cols: R G X P T S U Y L V
<79>: [-3.256,  3.032, -1.400,  2.711,  0.718, -1.888, -3.676, -2.840, -1.646,
  2.405]
<198>: [ 0.473,  0.358,  0.395, -0.462, -0.966,  0.006,  0.247, -1.188,  0.150,
  1.274]
<109>: [-0.075,  0.461,  0.740, -0.303, -0.076,  0.088, -1.131,  0.982, -0.464,
 -0.346]
<212>: [-4.501, -0.389,  2.249,  1.985, -3.995,  2.598,  1.740,  1.663,  0.515,
  9.082]
<53>: [-1.081,  0.181, -0.259,  1.467,  1.866, -1.270, -1.895, -0.570, -0.916,
  0.088]
<84>: [-0.075, -0.389, -0.388,  0.595,  0.129, -0.031, -0.895, -0.923,  0.165,
 -0.346]
<117>: [-5.953,  6.046, -2.977,  5.186, -2.209, -6.039, -5.213, -5.348, -3.826,
  4.975]
<181>: [-2.500,  1.939, -1.615,  3.130,  1.848, -1.880, -3.061, -2.688, -2.284,
  2.665]
<6>: [-0.190, -0.303,  0.287,  1.065,  1.091,  0.622, -0.537, -0.015, -0.493,
 -0.144]
<155>: [-5.953,  6.572, -2.977,  5.699, -3.995, -6.039, -5.213, -5.348, -3.826,
  7.729]
<23>: [ 0.331,  0.448,  0.089, -0.462, -1.776,  1.495,  0.619, -1.644,  0.220,
  1.154]
<218>: [-4.501, -0.389,  2.249,  1.985, -3.995,  2.598, -1.309, -0.220, -0.551,
 -0.299]
common <109> <53>: 
[0.088]
Table of tags by key:
[2.249] -> Z_839
[-0.259] -> Z_837
[3.032] -> Z_676
[0.286] -> Z_970
[-1.400] -> Z_183
[0.287] -> Z_254
[-1.399] -> Z_230
[3.033] -> Z_50
key <79> 3: 
Z_183

cols: K J W M D
<118>: [ 1.544,  1.623, -1.889, -0.986, -1.414]
<107>: [ 1.544, -3.281, -1.889, -1.384, -9.642]
<110>: [-1.889, -1.383, -9.642, -1.384, -9.642]
col: [-1.384, -1.384]
M
col: [-1.414, -9.642]
D
key -> tag
[-1.888] -> Z_886
[-9.641] -> Z_597
[-1.384] -> Z_415
[-1.889] -> Z_856
[-1.383] -> Z_528
[-9.642] -> Z_991
key <110> 3: 
Z_991
col: [ 1.623, -3.281]
J
[ 1.544, -3.281, -1.889, -1.384, -9.642]
<107>
[-1.889, -1.384, -9.642]
<107>

cols: A F H C B Z E
<18>: [ 6.084,  0.030, -2.295,  3.961, -5.522,  3.205, -1.953]
<37>: [ 4.246, -2.294,  2.438,  4.791, -1.592, -1.593, -0.365]
<56>: [-2.119,  0.118, -1.931,  4.675, -1.765, -9.066, -0.961]
<36>: [-5.723, -0.231, -2.722, -0.959, -0.656, -7.830, -1.593]
<22>: [-6.684, -2.222, -3.358, -3.578,  0.684, -3.336,  1.924]
<61>: [ 4.246,  2.139,  2.438, -3.959,  3.340,  5.655,  1.720]
common <37> <36>: 
[-1.593]
tags:
[3.205] -> Z_167
[-3.336] -> Z_537
[5.655] -> Z_207
[-1.593] -> Z_975
[-2.294] -> Z_332
[4.790] -> Z_101
[-7.830] -> Z_306
[-1.592] -> Z_180
[-9.066] -> Z_221
[4.791] -> Z_38
[-9.067] -> Z_743
key <37> 6: 
Z_975
col: [ 4.246, -2.119, -5.723]
A
[ 4.246,  2.139,  2.438, -3.959,  3.340,  5.655,  1.720]
<61>
common <36> <37>: 
[-1.593]
col: [ 0.030, -2.294,  0.118]
F

cols: Tuke savi Tive zot
<157>: [-1.964,  8.540, -1.162, -1.963]
<131>: [-2.384, -1.964, -2.959,  8.832]
<25>: [-1.162, -1.964,  8.540, -1.412]
<141>: [-2.384,  0.454, -2.959,  8.832]
<103>: [-7.930, -1.964,  8.537,  2.173]
<82>: [-5.032, -2.452,  7.095,  3.581]
[-1.964,  8.537]
<103>
[-1.964,  8.540, -1.162]
<157>
Table of tags by key:
[2.173] -> Z_303
[-1.964] -> Z_295
[-1.161] -> Z_118
[-5.032] -> Z_122
[-7.930] -> Z_200
[-1.162] -> Z_196
[-7.929] -> Z_313
[-2.384] -> Z_586
key <103> 1: 
Z_200
col: [-2.959,  8.540, -2.959,  8.537]
Tive
[-5.032, -2.452,  7.095,  3.581]
<82>
common <25> <131>: 
[-1.964]

cols: morot kur Rotu Rifer duf Daso
<24>: [ 5.282, -1.950, -6.751,  2.356,  1.045, -2.361]
<55>: [ 4.401,  2.044, -0.947, -0.211,  1.764, -1.716]
<46>: [ 6.339,  1.920, -2.963, -5.113,  3.592, -1.283]
<145>: [-3.253,  1.595, -5.813, -0.288,  6.427, -7.668]
<163>: [ 4.401, -5.967, -0.947, -0.211,  1.764, -1.716]
<164>: [ 2.679,  1.036, -0.031, -4.013,  5.132, -2.891]
<75>: [ 0.790,  0.422, -0.433,  2.108,  6.048, -3.825]
[ 5.132, -2.891]
<164>
col: [-5.813, -0.947, -0.031]
Rotu
col: [-1.283, -7.668]
Daso

cols: sib Guza tagip Fuduf Fanob sezem zad buzu Loko sukiv
<114>: [-9.538, -0.067, -3.742, -1.762, -7.958,  5.175,  0.253, -3.290,  1.448,
  3.841]
<3>: [-1.169, -0.593, -2.619, -2.619,  1.826,  7.913,  3.797, -2.141,  1.188,
 -0.451]
<50>: [-2.207, -0.921, -3.735, -3.846,  0.449,  7.145,  1.189, -2.547,  7.366,
  2.096]
<96>: [ 3.702, -0.552, -1.762,  0.253, -3.290, -7.958,  1.188, -3.742, -2.547,
  7.366]
common <3> <96>: 
[1.188]
[-0.552, -1.762]
<96>
[-0.593, -2.619, -2.619]
<3>
tags:
[-2.141] -> Z_812
[-3.742] -> Z_430
[-2.142] -> Z_275
[-3.741] -> Z_427
key <96> 8: 
Z_430
[-3.742, -2.547,  7.366]
<96>
[ 3.702, -0.552, -1.762,  0.253, -3.290, -7.958,  1.188, -3.742, -2.547,
  7.366]
<96>
[-3.742, -1.762, -7.958,  5.175,  0.253, -3.290]
<114>

cols: kifiv Tuton kana tokin popu pef pok sisez
<45>: [-2.560, -3.009, -1.395,  1.003,  1.601, -9.046, -1.840,  0.648]
<74>: [ 5.361,  1.852, -5.000, -3.650,  0.068, -0.461,  2.623,  1.893]
<134>: [ 2.881,  2.920,  2.563, -0.356, -2.062,  1.811, -5.178, -2.194]
<138>: [ 0.002, -2.349,  3.465,  0.854, -8.688,  1.173, -1.251, -4.855]
<5>: [-9.046, -3.009, -1.395,  1.601,  1.003, -2.560, -1.840, -1.098]
<150>: [ 2.881,  2.920,  2.563, -0.356, -2.062,  1.811, -5.178,  5.395]
<19>: [ 2.367, -2.658, -4.199,  1.915,  4.809,  1.850,  3.143, -2.537]
<142>: [ 4.842,  3.789, -5.525, -3.997, -0.069,  0.543,  2.013,  1.762]
Table of tags by key:
[-3.650] -> Z_58
[-1.840] -> Z_233
[1.600] -> Z_772
[1.601] -> Z_170
[1.602] -> Z_593
[-1.841] -> Z_70
key <5> 4: 
Z_170
[-9.046, -3.009, -1.395,  1.601,  1.003, -2.560, -1.840]
<5>

